Below is a small trained network, with its code and all its weights. Each question gives an input and a class and asks what happens when units are switched off, that is, made to give their printed mean instead of their output.

import numpy as np


def w(rows, s, z=0):
    codes = np.array(rows[::2]) - 128.0
    scale = np.full(codes.shape[1], s)
    scale[-1] = z or s
    return codes * scale


def f(y):
    return np.maximum(y, 0)


def log_softmax(a):
    a = a - a.max(-1, keepdims=True)
    return a - np.log(np.exp(a).sum(-1, keepdims=True))


def net(x, mask):
    res = np.array(x, float).reshape(1, 6) / 4 @ E
    y = f(res @ A[0][:, :-1].T + A[0][:, -1])
    res = res + np.where(mask, y, B[0][:, -1]) @ B[0][:, :-1]
    return log_softmax(res[-1] @ U[:, :-1].T + U[:, -1])


A, B = {}, {}
E = w([
[253,179,35,144,137,72],'x0',
[58,149,39,40,209,131],'x1',
[217,111,160,96,196,219],'x2',
[128,123,125,127,127,129],'x3',
[100,193,72,166,85,235],'x4',
[152,47,74,121,79,150],'x5',
],0.0073)
A[0] = w([
[114,94,185,2,186,30,192],'neuron 0',
[145,181,173,136,201,151,146],'neuron 1',
[196,158,78,165,151,100,59],'neuron 2',
[176,164,184,89,115,167,88],'neuron 3',
[92,126,71,60,162,115,62],'neuron 4',
[159,42,82,127,149,76,126],'neuron 5',
[148,20,65,100,66,155,145],'neuron 6',
[134,70,161,97,150,76,54],'neuron 7',
[169,117,110,52,183,201,126],'neuron 8',
[175,149,63,153,140,116,49],'neuron 9',
[52,115,144,56,140,152,95],'neuron 10',
[170,127,70,121,142,100,67],'neuron 11',
[57,162,77,93,94,66,95],'neuron 12',
[96,104,177,117,130,156,149],'neuron 13',
[208,187,135,153,99,83,94],'neuron 14',
[106,181,99,127,132,159,118],'neuron 15',
[111,145,103,175,68,55,62],'neuron 16',
[119,111,70,137,115,174,128],'neuron 17',
[89,129,60,21,150,137,70],'neuron 18',
[75,55,124,94,121,162,139],'neuron 19',
[203,103,200,172,120,160,103],'neuron 20',
[171,176,72,142,134,86,71],'neuron 21',
[82,55,127,70,81,172,82],'neuron 22',
[117,198,123,168,81,182,252],'neuron 23',
[186,39,117,81,189,219,92],'neuron 24',
[83,126,223,166,140,151,87],'neuron 25',
[94,203,147,123,216,106,223],'neuron 26',
[68,90,59,111,78,75,99],'neuron 27',
[150,117,40,157,168,115,109],'neuron 28',
[41,164,113,138,75,51,125],'neuron 29',
[99,180,82,125,145,184,159],'neuron 30',
[165,70,157,107,164,34,174],'neuron 31',
[112,113,147,238,57,71,124],'neuron 32',
[85,133,42,28,218,124,70],'neuron 33',
[178,133,49,69,125,115,96],'neuron 34',
],0.0092,0.0043)
B[0] = w([
[131,211,38,169,76,135,255],'neuron 0',
[160,132,86,56,171,63,192],'neuron 1',
[39,104,161,156,210,149,187],'neuron 2',
[185,121,126,73,119,119,169],'neuron 3',
[206,46,220,123,83,204,183],'neuron 4',
[120,192,89,174,126,88,189],'neuron 5',
[184,104,60,152,133,39,203],'neuron 6',
[95,246,60,163,108,184,169],'neuron 7',
[205,181,160,39,148,85,208],'neuron 8',
[71,159,167,151,202,131,174],'neuron 9',
[68,82,162,152,217,146,194],'neuron 10',
[25,111,157,160,180,115,170],'neuron 11',
[183,140,153,31,162,130,200],'neuron 12',
[81,120,100,158,186,135,193],'neuron 13',
[47,71,182,201,191,137,195],'neuron 14',
[144,201,94,167,92,136,177],'neuron 15',
[171,129,188,46,144,180,185],'neuron 16',
[129,189,52,171,78,125,172],'neuron 17',
[201,75,164,225,54,217,202],'neuron 18',
[47,151,108,174,184,75,195],'neuron 19',
[196,86,192,105,69,180,207],'neuron 20',
[47,116,176,135,204,136,189],'neuron 21',
[67,144,177,168,212,54,186],'neuron 22',
[161,203,50,176,108,81,244],'neuron 23',
[168,167,93,31,181,108,218],'neuron 24',
[47,79,136,178,183,83,203],'neuron 25',
[169,50,61,153,96,46,230],'neuron 26',
[179,159,135,40,160,106,192],'neuron 27',
[47,129,143,165,160,102,183],'neuron 28',
[172,135,142,10,141,115,219],'neuron 29',
[146,180,72,155,96,104,207],'neuron 30',
[115,226,62,163,48,174,223],'neuron 31',
[215,79,171,81,111,168,215],'neuron 32',
[209,3,214,198,51,234,231],'neuron 33',
[39,69,188,129,200,100,189],'neuron 34',
],0.007,0.0078)
U = w([
[195,80,186,179,81,186,191],'0',
[44,137,158,159,225,107,6],'1',
[194,168,130,1,172,121,22],'2',
[162,140,87,149,131,81,240],'3',
[127,233,62,185,73,165,3],'4',
],0.0095,0.0047)

Each question gives the input, the list of numbers given to net, and the class t.
The units are the neurons (one row each of A and B). Each row of codes is followed by its name. A weight is (code - 128) times the scale printed after its matrix; where a second scale follows, it is the last column's (A, B and U).
mask holds one flag per neuron, in row order. A switched-off neuron (its flag False) gives its mean, the last column of its row in B, instead of its output. The means were averaged over made-up inputs and are rounded, as every weight is.
A unit's drop is (log p(t) with every unit on - log p(t) with that unit switched off) / (log p(t) with every unit on - log p(t) with every unit switched off).
The circuit of an input: a set's keep is (log p(t) with only the set's units on - log p(t) with every unit switched off) / (log p(t) with every unit on - log p(t) with every unit switched off). Starting from the 12 units with the biggest drops (on a tie, the unit counted first), units are removed one at a time, each time the one whose removal leaves the highest keep (on an exact tie, the one counted first), for as long as the keep stays at least 0.8.
units of the circuit, in order: the units of the circuit, biggest drop first
unit that matters most: the unit with the biggest drop
top k neurons: the k neurons with the biggest drops, biggest first
drop of u: that unit's drop, to one decimal
input [-5,6,-5,-5,-7,5], class 4: units of the circuit, in order -> (neuron 0)
input [3,2,6,-1,-8,-6], class 4: units of the circuit, in order -> (neuron 0; neuron 31)
input [-4,-3,5,2,0,4], class 2: units of the circuit, in order -> (neuron 24; neuron 33)
input [7,-5,0,2,6,-7], class 1: units of the circuit, in order -> (neuron 14; neuron 2)
input [6,5,-7,-7,0,-3], class 2: top 2 neurons -> (neuron 12; neuron 29)
input [-3,5,-3,7,0,2], class 0: units of the circuit, in order -> (neuron 33; neuron 18)
input [0,-1,5,5,-6,4], class 4: units of the circuit, in order -> (neuron 31; neuron 0; neuron 7)
input [-1,-4,5,4,-8,-3], class 4: top 2 neurons -> (neuron 31; neuron 0)
input [0,-3,4,-6,4,8], class 3: units of the circuit, in order -> (neuron 6; neuron 33)
input [6,-6,0,-5,-5,-5], class 0: units of the circuit, in order -> (neuron 20; neuron 14)
input [-6,7,7,-4,7,-8], class 3: units of the circuit, in order -> (neuron 26; neuron 30)
input [7,6,-5,5,-7,7], class 1: top 2 neurons -> (neuron 34; neuron 11)
input [-7,-5,-6,4,2,8], class 3: top 2 neurons -> (neuron 6; neuron 32)
input [3,2,8,-7,2,8], class 2: unit that matters most -> neuron 24
input [2,-6,5,-1,-8,3], class 4: units of the circuit, in order -> (neuron 31; neuron 7)
input [3,6,-8,-1,-7,-2], class 2: top 3 neurons -> (neuron 12; neuron 29; neuron 27)
input [-1,-3,-5,0,-1,-2], class 2: top 3 neurons -> (neuron 33; neuron 29; neuron 18)
input [-2,4,-1,8,-7,1], class 4: units of the circuit, in order -> (neuron 0; neuron 31)
input [5,1,0,-7,-6,-2], class 4: units of the circuit, in order -> (neuron 31; neuron 0)
input [-5,5,-1,3,-6,-4], class 4: units of the circuit, in order -> (neuron 0)
input [-1,-3,-4,3,0,4], class 2: top 2 neurons -> (neuron 33; neuron 18)
input [-4,8,-5,-2,2,-1], class 0: top 2 neurons -> (neuron 33; neuron 18)
input [-1,6,-8,-6,3,6], class 2: top 3 neurons -> (neuron 27; neuron 12; neuron 29)
input [2,8,3,5,5,-4], class 0: drop of neuron 33 -> 0.4
input [-6,8,3,-6,4,5], class 0: drop of neuron 18 -> 0.4
input [4,8,-4,0,-2,-2], class 0: drop of neuron 33 -> 0.3
